Below are the code and all the weights of a small trained network. Each question names an input and a class and asks about switching units off, where a switched-off unit gives its printed mean instead of its output.

import numpy as np


def w(rows, s, z=0):
    codes = np.array(rows[::2]) - 128.0
    scale = np.full(codes.shape[1], s)
    scale[-1] = z or s
    return codes * scale


def norm(h):
    return h / np.sqrt((h * h).mean(-1, keepdims=True) + 1e-5)


def f(y):
    return np.maximum(y, 0)


def log_softmax(a):
    a = a - a.max(-1, keepdims=True)
    return a - np.log(np.exp(a).sum(-1, keepdims=True))


def net(x, mask):
    res = np.array(x, float).reshape(1, 6) / 4 @ E
    u = 0
    for l in range(4):
        y = f(norm(res) @ A[l][:, :-1].T + A[l][:, -1])
        res = res + np.where(mask[u : u + 8], y, B[l][:, -1]) @ B[l][:, :-1]
        u += 8
    return log_softmax(norm(res)[-1] @ U[:, :-1].T + U[:, -1])


A, B = {}, {}
E = w([
[254,211,102,69],'x0',
[129,24,46,105],'x1',
[111,159,140,106],'x2',
[124,129,115,134],'x3',
[61,196,25,180],'x4',
[114,186,162,104],'x5',
],0.0086)
A[0] = w([
[1,88,175,117,80],'L0N0',
[59,230,80,132,117],'L0N1',
[199,133,95,165,144],'L0N2',
[121,73,166,38,206],'L0N3',
[94,179,49,212,74],'L0N4',
[96,133,57,90,129],'L0N5',
[83,64,151,214,1],'L0N6',
[86,90,179,214,71],'L0N7',
],0.0092,0.005)
B[0] = w([
[160,70,72,75,234],'L0N0',
[154,177,182,106,247],'L0N1',
[143,164,59,74,202],'L0N2',
[153,161,109,210,254],'L0N3',
[185,110,185,190,218],'L0N4',
[156,131,140,244,192],'L0N5',
[126,100,61,67,180],'L0N6',
[148,169,111,91,197],'L0N7',
],0.011,0.0046)
A[1] = w([
[22,87,92,117,75],'L1N0',
[132,60,215,73,107],'L1N1',
[120,152,124,99,2],'L1N2',
[3,63,162,142,213],'L1N3',
[114,110,62,207,91],'L1N4',
[142,114,38,150,126],'L1N5',
[112,87,145,22,182],'L1N6',
[170,87,57,169,102],'L1N7',
],0.012,0.0043)
B[1] = w([
[210,197,25,110,178],'L1N0',
[254,89,175,200,162],'L1N1',
[108,213,145,71,129],'L1N2',
[253,91,15,97,197],'L1N3',
[159,212,202,76,214],'L1N4',
[50,89,199,100,240],'L1N5',
[187,131,64,176,182],'L1N6',
[25,55,202,96,255],'L1N7',
],0.0078,0.0061)
A[2] = w([
[162,155,79,133,47],'L2N0',
[154,96,184,134,3],'L2N1',
[153,78,183,106,165],'L2N2',
[50,155,80,171,164],'L2N3',
[63,168,70,254,150],'L2N4',
[57,152,83,165,175],'L2N5',
[109,168,203,132,143],'L2N6',
[154,150,96,80,77],'L2N7',
],0.013,0.0057)
B[2] = w([
[176,43,72,118,166],'L2N0',
[124,101,174,201,150],'L2N1',
[106,65,151,173,253],'L2N2',
[246,119,197,176,141],'L2N3',
[230,2,216,174,168],'L2N4',
[240,111,222,76,143],'L2N5',
[102,194,198,154,247],'L2N6',
[152,206,57,191,187],'L2N7',
],0.0084,0.0053)
A[3] = w([
[102,117,27,131,120],'L3N0',
[81,151,88,90,81],'L3N1',
[107,168,168,83,114],'L3N2',
[8,129,104,167,108],'L3N3',
[136,140,169,180,161],'L3N4',
[145,175,51,65,155],'L3N5',
[89,124,72,125,2],'L3N6',
[167,79,146,54,194],'L3N7',
],0.012,0.0065)
B[3] = w([
[97,97,112,239,183],'L3N0',
[230,203,189,220,132],'L3N1',
[89,242,107,130,163],'L3N2',
[134,21,103,254,144],'L3N3',
[100,99,156,227,240],'L3N4',
[182,188,75,123,221],'L3N5',
[130,78,81,146,129],'L3N6',
[108,166,82,207,254],'L3N7',
],0.0089,0.0059)
U = w([
[110,153,178,215,188],'0',
[161,167,75,132,184],'1',
[177,120,251,215,45],'2',
[102,154,172,169,193],'3',
[78,159,174,190,167],'4',
[93,135,220,177,113],'5',
[1,142,168,7,2],'6',
],0.0098,0.0069)

Each question gives the input, the list of numbers given to net, and the class t.
The units are the neurons (one row each of A and B). Each row of codes is followed by its name. A weight is (code - 128) times the scale printed after its matrix; where a second scale follows, it is the last column's (A, B and U).
mask holds one flag per neuron, layer by layer. A switched-off neuron (its flag False) gives its mean, the last column of its row in B, instead of its output. The means were averaged over made-up inputs and are rounded, as every weight is.
A unit's drop is (log p(t) with every unit on - log p(t) with that unit switched off) / (log p(t) with every unit on - log p(t) with every unit switched off).
The circuit of an input: a set's keep is (log p(t) with only the set's units on - log p(t) with every unit switched off) / (log p(t) with every unit on - log p(t) with every unit switched off). Starting from the 12 units with the biggest drops (on a tie, the unit counted first), units are removed one at a time, each time the one whose removal leaves the highest keep (on an exact tie, the one counted first), for as long as the keep stays at least 0.8.
circuit, biggest first: the units of the circuit, biggest drop first
k most important neurons: the k neurons with the biggest drops, biggest first
k most important neurons of layer l: the k neurons of layer l with the biggest drops, biggest first
drop of u: that unit's drop, to one decimal
input [-7,3,2,2,3,-4], class 1: 2 most important neurons : L1N0; L1N3
input [1,-8,-5,-1,8,-3], class 2: circuit, biggest first : L2N4
input [0,7,-4,-6,8,7], class 2: 2 most important neurons : L0N5; L2N4
input [-6,5,4,4,5,0], class 1: 2 most important neurons : L1N3; L1N0
input [3,7,-6,-6,6,-6], class 5: 2 most important neurons : L1N7; L1N5
input [3,5,-7,3,7,3], class 2: 2 most important neurons : L0N5; L2N4
input [0,-6,-5,-6,8,4], class 2: 2 most important neurons : L2N4; L1N4
input [-8,5,6,-7,-6,4], class 1: 2 most important neurons of layer 1 : L1N3; L1N0
input [0,1,3,-1,7,-6], class 2: 2 most important neurons : L2N4; L0N5
input [2,7,-1,5,7,-5], class 2: 2 most important neurons of layer 0 : L0N5; L0N0
input [-8,6,6,-2,4,4], class 1: drop of L1N0 : 0.3
input [1,-1,5,-1,6,-4], class 2: drop of L0N4 : -0.1
input [-8,-6,3,-6,-8,-4], class 1: drop of L0N3 : -0.1
input [5,-3,8,1,8,-8], class 2: drop of L2N4 : 0.3
input [1,-1,-6,4,8,7], class 2: most important neuron of layer 2 : L2N4
